Below is a small trained network, with its code and all its weights. Each question gives an input and a class and asks what happens when units are switched off, that is, made to give their printed mean instead of their output.

import numpy as np


def w(rows, s, z=0):
    codes = np.array(rows[::2]) - 128.0
    scale = np.full(codes.shape[1], s)
    scale[-1] = z or s
    return codes * scale


def f(y):
    return y / 2 * (1 + np.tanh(0.7978845608 * (y + 0.044715 * y**3)))


def log_softmax(a):
    a = a - a.max(-1, keepdims=True)
    return a - np.log(np.exp(a).sum(-1, keepdims=True))


def net(x, mask):
    res = np.array(x, float).reshape(1, 3) / 4 @ E
    y = f(res @ A[0][:, :-1].T + A[0][:, -1])
    res = res + np.where(mask, y, B[0][:, -1]) @ B[0][:, :-1]
    return log_softmax(res[-1] @ U[:, :-1].T + U[:, -1])


A, B = {}, {}
E = w([
[153,164,247,132,103,169,156,142,104,230],'x0',
[37,98,160,154,93,150,113,213,168,122],'x1',
[71,240,111,165,212,87,88,171,63,121],'x2',
],0.014)
A[0] = w([
[208,80,125,74,141,124,168,34,114,149,78],'n1',
[102,181,65,144,218,34,51,127,103,76,253],'n2',
[237,134,157,86,91,124,204,5,159,80,185],'n3',
[123,132,129,123,115,87,110,170,131,119,55],'n4',
[106,62,7,115,117,88,100,145,174,6,243],'n5',
[123,162,188,116,123,117,133,171,73,185,142],'n6',
[215,102,151,66,113,165,208,76,130,180,193],'n7',
[85,105,129,160,137,104,64,152,140,147,107],'n8',
[109,141,168,130,115,136,141,146,124,151,180],'n9',
[24,145,142,197,155,133,50,198,125,123,132],'n10',
[139,81,98,54,78,161,133,69,134,100,248],'n11',
[109,67,95,145,104,140,124,150,166,107,132],'n12',
[84,155,112,158,200,74,69,162,61,128,189],'n13',
[110,128,122,119,72,156,136,168,164,168,195],'n14',
[118,197,110,137,212,92,125,126,63,157,118],'n15',
[127,45,126,96,107,132,151,104,196,103,98],'n16',
[117,108,145,86,108,134,161,164,191,130,89],'n17',
],0.012,0.0038)
B[0] = w([
[132,142,104,95,92,65,115,157,158,114,195],'n1',
[148,207,57,50,173,94,103,104,152,112,252],'n2',
[156,127,89,85,117,85,131,173,148,120,218],'n3',
[111,112,104,128,134,120,124,141,163,100,138],'n4',
[68,149,122,182,131,109,3,164,175,209,250],'n5',
[95,171,119,176,133,168,118,99,121,151,198],'n6',
[167,139,103,81,171,104,136,172,137,169,211],'n7',
[123,118,106,120,113,147,129,108,155,97,161],'n8',
[105,136,139,142,124,171,137,130,93,144,169],'n9',
[137,97,82,111,73,95,97,87,138,91,226],'n10',
[141,104,129,94,68,124,143,186,103,175,192],'n11',
[76,112,162,161,141,128,125,138,119,216,171],'n12',
[162,143,125,138,167,112,57,115,128,118,226],'n13',
[107,105,129,156,131,152,148,97,118,111,174],'n14',
[167,118,158,187,174,166,97,132,145,88,215],'n15',
[189,115,173,133,133,155,156,183,90,123,187],'n16',
[100,94,117,160,130,155,113,108,120,109,161],'n17',
],0.014,0.023)
U = w([
[127,154,80,110,131,72,106,163,153,173,170],'0',
[176,75,127,75,110,96,188,176,122,105,72],'1',
[151,117,138,121,135,114,154,129,187,73,3],'2',
[67,82,129,147,56,150,171,79,100,47,119],'3',
[185,180,82,113,186,108,100,97,145,11,151],'4',
[101,102,170,209,135,151,94,144,132,150,137],'5',
[129,150,207,159,177,159,207,139,67,164,197],'6',
],0.013,0.0024)

Each question gives the input, the list of numbers given to net, and the class t.
The units are the neurons (one row each of A and B). Each row of codes is followed by its name. A weight is (code - 128) times the scale printed after its matrix; where a second scale follows, it is the last column's (A, B and U).
mask holds one flag per neuron, in row order. A switched-off neuron (its flag False) gives its mean, the last column of its row in B, instead of its output. The means were averaged over made-up inputs and are rounded, as every weight is.
A unit's drop is (log p(t) with every unit on - log p(t) with that unit switched off) / (log p(t) with every unit on - log p(t) with every unit switched off).
The circuit of an input: a set's keep is (log p(t) with only the set's units on - log p(t) with every unit switched off) / (log p(t) with every unit on - log p(t) with every unit switched off). Starting from the 12 units with the biggest drops (on a tie, the unit counted first), units are removed one at a time, each time the one whose removal leaves the highest keep (on an exact tie, the one counted first), for as long as the keep stays at least 0.8.
circuit, biggest first: the units of the circuit, biggest drop first
unit that matters most: the unit with the biggest drop
top k neurons: the k neurons with the biggest drops, biggest first
drop of u: that unit's drop, to one decimal
input [-3,4,-1], class 5: circuit, biggest first => n2, n3
input [7,1,-7], class 1: circuit, biggest first => n5
input [1,-6,0], class 1: circuit, biggest first => n5, n2, n13
input [8,-6,3], class 6: circuit, biggest first => n2, n5
input [4,-7,2], class 4: top 4 neurons => n5, n15, n11, n12
input [8,5,8], class 4: top 2 neurons => n10, n5
input [1,4,-6], class 1: top 2 neurons => n5, n6
input [2,3,-2], class 6: top 2 neurons => n5, n10
input [5,7,-4], class 5: top 2 neurons => n17, n2
input [8,8,8], class 4: top 4 neurons => n10, n5, n13, n12
input [2,6,3], class 3: top 2 neurons => n2, n5
input [4,-4,-3], class 1: top 3 neurons => n5, n2, n13
input [2,5,2], class 3: drop of n5 => 0.2
input [3,4,-8], class 1: drop of n12 => 0.0
input [-2,2,2], class 4: unit that matters most => n11
input [0,3,-4], class 5: drop of n2 => 0.4
